Below are the code and all the weights of a small trained network. Each question names an input and a class and asks about switching units off, where a switched-off unit gives its printed mean instead of its output.

import numpy as np


def w(rows, s, z=0):
    codes = np.array(rows[::2]) - 128.0
    scale = np.full(codes.shape[1], s)
    scale[-1] = z or s
    return codes * scale


def f(y):
    return y / 2 * (1 + np.tanh(0.7978845608 * (y + 0.044715 * y**3)))


def log_softmax(a):
    a = a - a.max(-1, keepdims=True)
    return a - np.log(np.exp(a).sum(-1, keepdims=True))


def net(x, mask):
    res = np.array(x, float).reshape(1, 4) / 4 @ E
    y = f(res @ A[0][:, :-1].T + A[0][:, -1])
    res = res + np.where(mask, y, B[0][:, -1]) @ B[0][:, :-1]
    return log_softmax(res[-1] @ U[:, :-1].T + U[:, -1])


A, B = {}, {}
E = w([
[56,72,185,63,164,137],'x0',
[207,189,192,50,148,129],'x1',
[143,142,105,153,254,129],'x2',
[91,182,51,66,126,126],'x3',
],0.0073)
A[0] = w([
[130,128,129,122,114,138,3],'neuron 1',
[160,158,158,102,129,133,51],'neuron 2',
[122,130,136,117,81,126,30],'neuron 3',
[99,163,81,95,126,138,56],'neuron 4',
[158,157,104,166,109,124,16],'neuron 5',
[110,132,144,128,133,146,11],'neuron 6',
[63,92,84,191,125,124,71],'neuron 7',
[123,126,137,116,83,133,166],'neuron 8',
[97,112,108,167,118,143,61],'neuron 9',
[159,150,158,92,136,106,42],'neuron 10',
[92,102,155,97,146,129,40],'neuron 11',
[136,135,107,150,250,129,52],'neuron 12',
[98,110,108,157,121,117,41],'neuron 13',
[139,137,120,153,197,122,30],'neuron 14',
[153,98,176,168,129,125,73],'neuron 15',
[160,140,154,91,123,138,32],'neuron 16',
[89,103,151,103,145,128,78],'neuron 17',
[123,126,136,118,67,141,24],'neuron 18',
[104,156,96,100,124,128,28],'neuron 19',
[110,146,72,81,128,121,101],'neuron 20',
[168,150,151,97,131,131,55],'neuron 21',
[178,141,89,156,107,134,38],'neuron 22',
[97,101,105,161,110,131,64],'neuron 23',
[87,93,161,86,148,134,47],'neuron 24',
[135,123,153,150,126,136,68],'neuron 25',
[198,170,85,189,93,118,51],'neuron 26',
[117,126,149,98,34,120,54],'neuron 27',
[134,114,146,118,47,122,33],'neuron 28',
[140,127,107,137,184,130,36],'neuron 29',
[110,150,79,90,129,126,60],'neuron 30',
[85,105,165,97,145,118,99],'neuron 31',
[163,81,204,203,127,128,4],'neuron 32',
[154,160,156,109,135,119,176],'neuron 33',
[83,109,151,106,145,122,34],'neuron 34',
[175,145,143,96,131,144,106],'neuron 35',
[109,147,73,85,128,126,14],'neuron 36',
],0.019,0.0057)
B[0] = w([
[176,210,77,131,133,120,110],'neuron 1',
[166,120,85,95,142,87,170],'neuron 2',
[140,190,89,140,96,129,144],'neuron 3',
[143,176,199,117,144,103,167],'neuron 4',
[168,167,78,148,172,183,155],'neuron 5',
[161,189,87,135,160,134,112],'neuron 6',
[153,33,88,89,141,49,247],'neuron 7',
[71,108,128,142,93,125,184],'neuron 8',
[161,119,86,109,141,79,169],'neuron 9',
[170,122,75,108,148,75,170],'neuron 10',
[143,153,100,141,186,176,165],'neuron 11',
[39,159,79,145,34,124,254],'neuron 12',
[181,141,78,108,136,94,156],'neuron 13',
[113,194,79,136,69,142,178],'neuron 14',
[150,176,202,112,130,108,180],'neuron 15',
[173,141,76,113,135,77,160],'neuron 16',
[139,131,109,134,164,188,172],'neuron 17',
[118,196,77,142,96,116,159],'neuron 18',
[183,195,151,128,133,119,142],'neuron 19',
[138,150,221,144,131,98,182],'neuron 20',
[171,113,84,108,144,79,172],'neuron 21',
[147,146,98,142,180,191,167],'neuron 22',
[160,117,82,102,142,73,177],'neuron 23',
[128,135,111,136,193,200,187],'neuron 24',
[154,161,137,127,135,122,130],'neuron 25',
[90,107,126,134,226,237,228],'neuron 26',
[52,157,86,147,64,131,216],'neuron 27',
[98,190,76,137,70,130,191],'neuron 28',
[125,186,84,142,80,131,160],'neuron 29',
[165,170,186,122,123,117,162],'neuron 30',
[114,111,124,149,189,185,191],'neuron 31',
[164,212,253,131,141,77,215],'neuron 32',
[116,53,127,110,142,86,203],'neuron 33',
[154,161,86,131,173,180,158],'neuron 34',
[164,81,99,124,140,79,186],'neuron 35',
[162,200,173,131,161,90,157],'neuron 36',
],0.043,0.008)
U = w([
[69,160,70,128,64,113,143],'0',
[160,81,70,70,137,67,81],'1',
[125,125,98,127,181,189,157],'2',
[149,175,192,108,123,90,203],'3',
[56,2,177,116,72,142,251],'4',
[187,115,105,134,77,153,21],'5',
],0.0097,0.0024)

Each question gives the input, the list of numbers given to net, and the class t.
The units are the neurons (one row each of A and B). Each row of codes is followed by its name. A weight is (code - 128) times the scale printed after its matrix; where a second scale follows, it is the last column's (A, B and U).
mask holds one flag per neuron, in row order. A switched-off neuron (its flag False) gives its mean, the last column of its row in B, instead of its output. The means were averaged over made-up inputs and are rounded, as every weight is.
A unit's drop is (log p(t) with every unit on - log p(t) with that unit switched off) / (log p(t) with every unit on - log p(t) with every unit switched off).
The circuit of an input: a set's keep is (log p(t) with only the set's units on - log p(t) with every unit switched off) / (log p(t) with every unit on - log p(t) with every unit switched off). Starting from the 12 units with the biggest drops (on a tie, the unit counted first), units are removed one at a time, each time the one whose removal leaves the highest keep (on an exact tie, the one counted first), for as long as the keep stays at least 0.8.
units of the circuit, in order: the units of the circuit, biggest drop first
most important unit: the unit with the biggest drop
top k neurons: the k neurons with the biggest drops, biggest first
drop when u is switched off: that unit's drop, to one decimal
input [-6,2,-2,7], class 3: most important unit : neuron 20
input [7,5,-6,-1], class 2: top 3 neurons : neuron 24; neuron 12; neuron 31
input [-6,5,6,-5], class 0: top 2 neurons : neuron 12; neuron 14
input [8,2,8,-8], class 0: top 4 neurons : neuron 12; neuron 14; neuron 26; neuron 29
input [-5,-8,-6,8], class 1: top 3 neurons : neuron 7; neuron 23; neuron 32
input [8,-8,2,-5], class 1: top 3 neurons : neuron 7; neuron 23; neuron 26
input [-4,5,5,-5], class 0: top 2 neurons : neuron 12; neuron 7
input [6,-6,-5,5], class 1: top 4 neurons : neuron 7; neuron 26; neuron 23; neuron 12
input [7,-3,6,0], class 2: top 2 neurons : neuron 24; neuron 31
input [-4,-4,-5,-6], class 3: top 2 neurons : neuron 32; neuron 12
input [-6,8,-7,2], class 1: top 3 neurons : neuron 35; neuron 12; neuron 21
input [0,5,0,-6], class 3: top 3 neurons : neuron 32; neuron 7; neuron 15
input [1,5,-3,-7], class 3: drop when neuron 32 is switched off : 1.3
input [0,-6,-2,-8], class 3: units of the circuit, in order : neuron 32
input [6,2,8,0], class 0: drop when neuron 12 is switched off : 5.6
input [1,-4,-3,5], class 3: drop when neuron 20 is switched off : 0.1
